Each row, then one of two labels for whether it has a hidden trait; a new part has new ones
[ 1.11 -1.02  1.07 -0.92  1.36 -0.79 -1.35 -0.68 -2.07 -0.33 -0.76  0.31
 -1.77  1.13  0.45  0.22  2.16  0.25 -1.32  0.15  0.27  0.72  1.66 -0.96
 -1.56 -1.48  0.68 -1.14] : T
[-2.22 -0.69 -1.01  0.26  3.10 -1.68  5.32 -1.59 -2.51  2.44  2.39  0.18
  1.45  0.39 -5.25  1.38  2.22  0.07 -1.96  0.82 -1.85 -0.46 -1.00 -1.66
  3.22 -0.82  0.10  0.02] : R
[-1.33 -0.74 -0.69  0.12  2.17 -1.99  5.98 -3.05 -0.69 -0.47  2.13 -0.61
  2.09  1.36 -4.79  2.05  2.15  0.54 -2.05  4.13 -0.82 -0.06 -0.81 -1.41
  4.02 -0.31 -0.36  1.70] : R
[ 0.92 -0.13  0.88 -2.02  0.00 -1.41 -1.30  0.01 -3.52 -0.30 -1.74  1.09
 -1.26  0.73  1.63 -0.04  1.60 -0.13 -1.56 -1.86  0.37 -0.76  2.81 -0.54
 -3.47 -2.00  1.02 -0.32] : R
[-1.16  0.76 -0.61  1.11  1.15  0.61  3.06  0.10  0.80  1.29  1.88  0.11
  2.29 -0.60 -1.08  0.76 -1.57 -0.02 -0.34  1.03 -1.37 -0.80 -2.76  0.91
  3.76  0.81 -0.46  1.49] : T
[ 0.34  0.66  0.11  0.74  1.57  0.55  1.98 -1.28  0.86  0.53  1.75  0.09
  0.93  0.48 -0.57  1.37 -1.44  0.19 -0.94  2.00 -1.32 -0.94 -2.11  0.98
  4.22  0.49 -0.59  3.40] : R
[-1.82 -0.07 -0.05 -0.66  2.40 -1.74  4.66 -0.89 -1.23  1.99  1.51  1.36
  1.56  0.04 -3.11  1.00  2.43 -0.12 -2.49 -1.02 -2.80 -1.59  0.02 -1.16
  1.09 -1.87  0.92 -0.02] : R
[-1.89 -1.21  0.40  0.63  2.98 -0.66 -0.33 -0.69 -2.37  1.63  1.07  0.21
 -1.31  0.70 -1.60  1.78  2.36  0.17 -2.07 -1.96 -1.20  1.39 -0.55 -1.48
  1.20 -0.98  0.46 -1.46] : T

New part:
[ 0.86  0.06 -0.96  0.28  0.43  1.26 -0.22 -0.17 -0.35  0.26  0.39  0.93
 -0.84  0.38 -1.55 -1.18 -2.86 -0.23  0.04  0.68 -0.65  0.53] : HF
[-0.79 -0.46  0.31 -0.04  0.82  1.14 -0.80  2.16 -0.08  1.39 -0.18 -0.93
 -0.69  0.16  2.61 -0.47  6.14  1.52 -0.04 -0.34 -0.64 -0.11] : HF
[ 2.53  0.47 -1.15  0.15  0.58 -0.11  0.88 -0.01  1.46 -0.16  0.27  0.65
 -1.86 -0.86 -2.71  0.24  2.17 -2.77  3.61 -0.84  0.11  0.40] : Lz
[ 1.76  0.34 -1.03  0.54  0.20 -0.21  0.40  0.39  0.05 -0.56  0.42  0.95
 -1.37  0.00 -3.42 -0.83 -0.53 -1.95  2.47 -0.39  0.22  0.29] : Lz
[-0.35 -0.36 -0.85 -0.23  0.47  0.58 -0.89 -0.50 -1.31  0.14  0.90  0.89
 -0.14  0.77 -2.73 -1.62 -1.82 -0.09  1.67 -0.41 -0.01  0.24] : HF
[-1.28 -0.43  0.32 -0.50  0.41  0.90 -0.88  2.07 -0.48  1.65 -0.49 -1.06
 -0.17  0.69  3.16 -1.41  4.92  1.49 -1.34 -0.12 -0.88 -0.22] : HF
[-1.57 -0.55  1.09 -0.70 -0.52 -0.84  0.66 -0.54 -0.05 -0.14  0.16  1.21
  1.05  0.07  1.62  1.00  0.95  0.84  1.71 -0.76  0.92 -0.50] : HF
[ 0.01 -0.38  0.47  0.46  0.00  0.20 -0.52  2.89  0.42  0.75  0.18 -0.15
 -1.19  0.28  0.08 -0.97  5.94  0.03  1.28 -1.21 -0.02 -0.40] : HF
[ 1.39  0.36  0.43  0.21 -0.91 -1.72  2.49 -2.41  1.86 -1.57  0.61  2.95
 -0.26 -1.39 -2.75  2.21 -0.29 -2.46  3.97 -0.89  1.78  0.06] : HF
[-0.34 -0.14  1.28 -0.30 -0.41 -0.50  1.12  0.30  1.45  0.50 -0.45  0.51
 -0.28 -0.49  2.60  1.40  5.34  0.20  0.84 -0.74  0.26 -0.37] : Lz
[-0.26 -0.20  0.36 -0.52  0.13  0.02  0.56  0.47  1.03  2.76 -0.04  0.79
 -0.66 -0.38  1.38  0.34  5.49  0.08  2.47 -1.01  0.10 -0.11] : Lz
[ 0.49 -0.25 -0.50 -0.38  1.06  0.74 -0.28  0.99 -0.23  0.42  0.35  0.96
 -1.44  0.14 -1.46 -1.61  3.19 -0.51  3.28 -1.01 -0.03  0.25] : HF
